Below is a small trained network, with its code and all its weights. Each question gives an input and a class and asks what happens when units are switched off, that is, made to give their printed mean instead of their output.

import numpy as np


def w(rows, s, z=0):
    codes = np.array(rows[::2]) - 128.0
    scale = np.full(codes.shape[1], s)
    scale[-1] = z or s
    return codes * scale


def norm(h):
    return h / np.sqrt((h * h).mean(-1, keepdims=True) + 1e-5)


def f(y):
    return y / 2 * (1 + np.tanh(0.7978845608 * (y + 0.044715 * y**3)))


def log_softmax(a):
    a = a - a.max(-1, keepdims=True)
    return a - np.log(np.exp(a).sum(-1, keepdims=True))


def net(x, mask):
    res = np.array(x, float).reshape(1, 8) / 4 @ E
    u = 0
    for l in range(3):
        y = f(norm(res) @ A[l][:, :-1].T + A[l][:, -1])
        res = res + np.where(mask[u : u + 5], y, B[l][:, -1]) @ B[l][:, :-1]
        u += 5
    return log_softmax(norm(res)[-1] @ U[:, :-1].T + U[:, -1])


A, B = {}, {}
E = w([
[237,143,25],'x0',
[51,255,90],'x1',
[139,124,115],'x2',
[63,61,65],'x3',
[103,131,153],'x4',
[135,130,118],'x5',
[122,124,136],'x6',
[155,135,100],'x7',
],0.0083)
A[0] = w([
[185,161,181,72],'L0N0',
[160,151,130,1],'L0N1',
[175,8,169,164],'L0N2',
[55,33,26,100],'L0N3',
[59,102,159,111],'L0N4',
],0.013,0.0072)
B[0] = w([
[191,169,173,142],'L0N0',
[168,171,159,110],'L0N1',
[38,237,90,253],'L0N2',
[248,211,216,214],'L0N3',
[104,132,198,165],'L0N4',
],0.012,0.007)
A[1] = w([
[179,128,225,241],'L1N0',
[212,109,142,120],'L1N1',
[192,103,130,147],'L1N2',
[15,130,65,253],'L1N3',
[39,18,1,117],'L1N4',
],0.0092,0.0036)
B[1] = w([
[173,134,142,240],'L1N0',
[178,97,109,151],'L1N1',
[154,118,147,140],'L1N2',
[93,124,73,255],'L1N3',
[250,204,201,121],'L1N4',
],0.013,0.0041)
A[2] = w([
[152,74,248,23],'L2N0',
[152,6,172,64],'L2N1',
[162,254,21,144],'L2N2',
[156,67,183,2],'L2N3',
[90,7,69,32],'L2N4',
],0.011,0.0077)
B[2] = w([
[25,130,167,127],'L2N0',
[79,240,110,122],'L2N1',
[115,86,117,246],'L2N2',
[124,249,118,121],'L2N3',
[193,219,157,122],'L2N4',
],0.015,0.013)
U = w([
[41,208,5,66],'0',
[148,86,137,253],'1',
[255,221,218,76],'2',
[139,135,127,185],'3',
[141,148,110,137],'4',
],0.0085,0.0057)

Each question gives the input, the list of numbers given to net, and the class t.
The units are the neurons (one row each of A and B). Each row of codes is followed by its name. A weight is (code - 128) times the scale printed after its matrix; where a second scale follows, it is the last column's (A, B and U).
mask holds one flag per neuron, layer by layer. A switched-off neuron (its flag False) gives its mean, the last column of its row in B, instead of its output. The means were averaged over made-up inputs and are rounded, as every weight is.
A unit's drop is (log p(t) with every unit on - log p(t) with that unit switched off) / (log p(t) with every unit on - log p(t) with every unit switched off).
The circuit of an input: a set's keep is (log p(t) with only the set's units on - log p(t) with every unit switched off) / (log p(t) with every unit on - log p(t) with every unit switched off). Starting from the 12 units with the biggest drops (on a tie, the unit counted first), units are removed one at a time, each time the one whose removal leaves the highest keep (on an exact tie, the one counted first), for as long as the keep stays at least 0.8.
units of the circuit, in order: the units of the circuit, biggest drop first
top k neurons: the k neurons with the biggest drops, biggest first
k most important neurons of layer l: the k neurons of layer l with the biggest drops, biggest first
drop of u: that unit's drop, to one decimal
input [6,5,-7,8,2,3,7,-7], class 2: top 2 neurons	[L0N3, L0N2]
input [3,-6,-7,6,-2,-1,7,1], class 0: 2 most important neurons of layer 0	[L0N2, L0N0]
input [-6,-6,-8,-3,5,6,2,0], class 0: units of the circuit, in order	[L0N2, L0N3]
input [5,2,4,-1,5,-5,5,-5], class 1: most important neuron of layer 1	[L1N4]
input [-3,-8,7,8,-8,-8,1,4], class 0: top 3 neurons	[L0N2, L0N0, L2N2]
input [-4,-8,4,-7,-1,3,-1,6], class 0: 3 most important neurons of layer 0	[L0N2, L0N3, L0N4]
input [4,6,-1,8,-2,1,2,3], class 2: top 3 neurons	[L0N3, L0N2, L1N3]
input [3,-5,3,-5,4,5,6,-4], class 0: 2 most important neurons of layer 0	[L0N2, L0N3]
input [6,-4,1,7,2,-6,-5,-3], class 2: top 2 neurons	[L0N3, L1N3]
input [1,3,-5,5,-5,0,5,-3], class 2: drop of L0N3	1.1
input [-1,-1,3,8,2,4,3,1], class 2: drop of L0N3	1.0
input [2,-2,4,7,3,-5,-3,-7], class 2: drop of L0N3	1.0
input [8,-8,8,5,6,3,3,-1], class 0: 2 most important neurons of layer 0	[L0N2, L0N0]
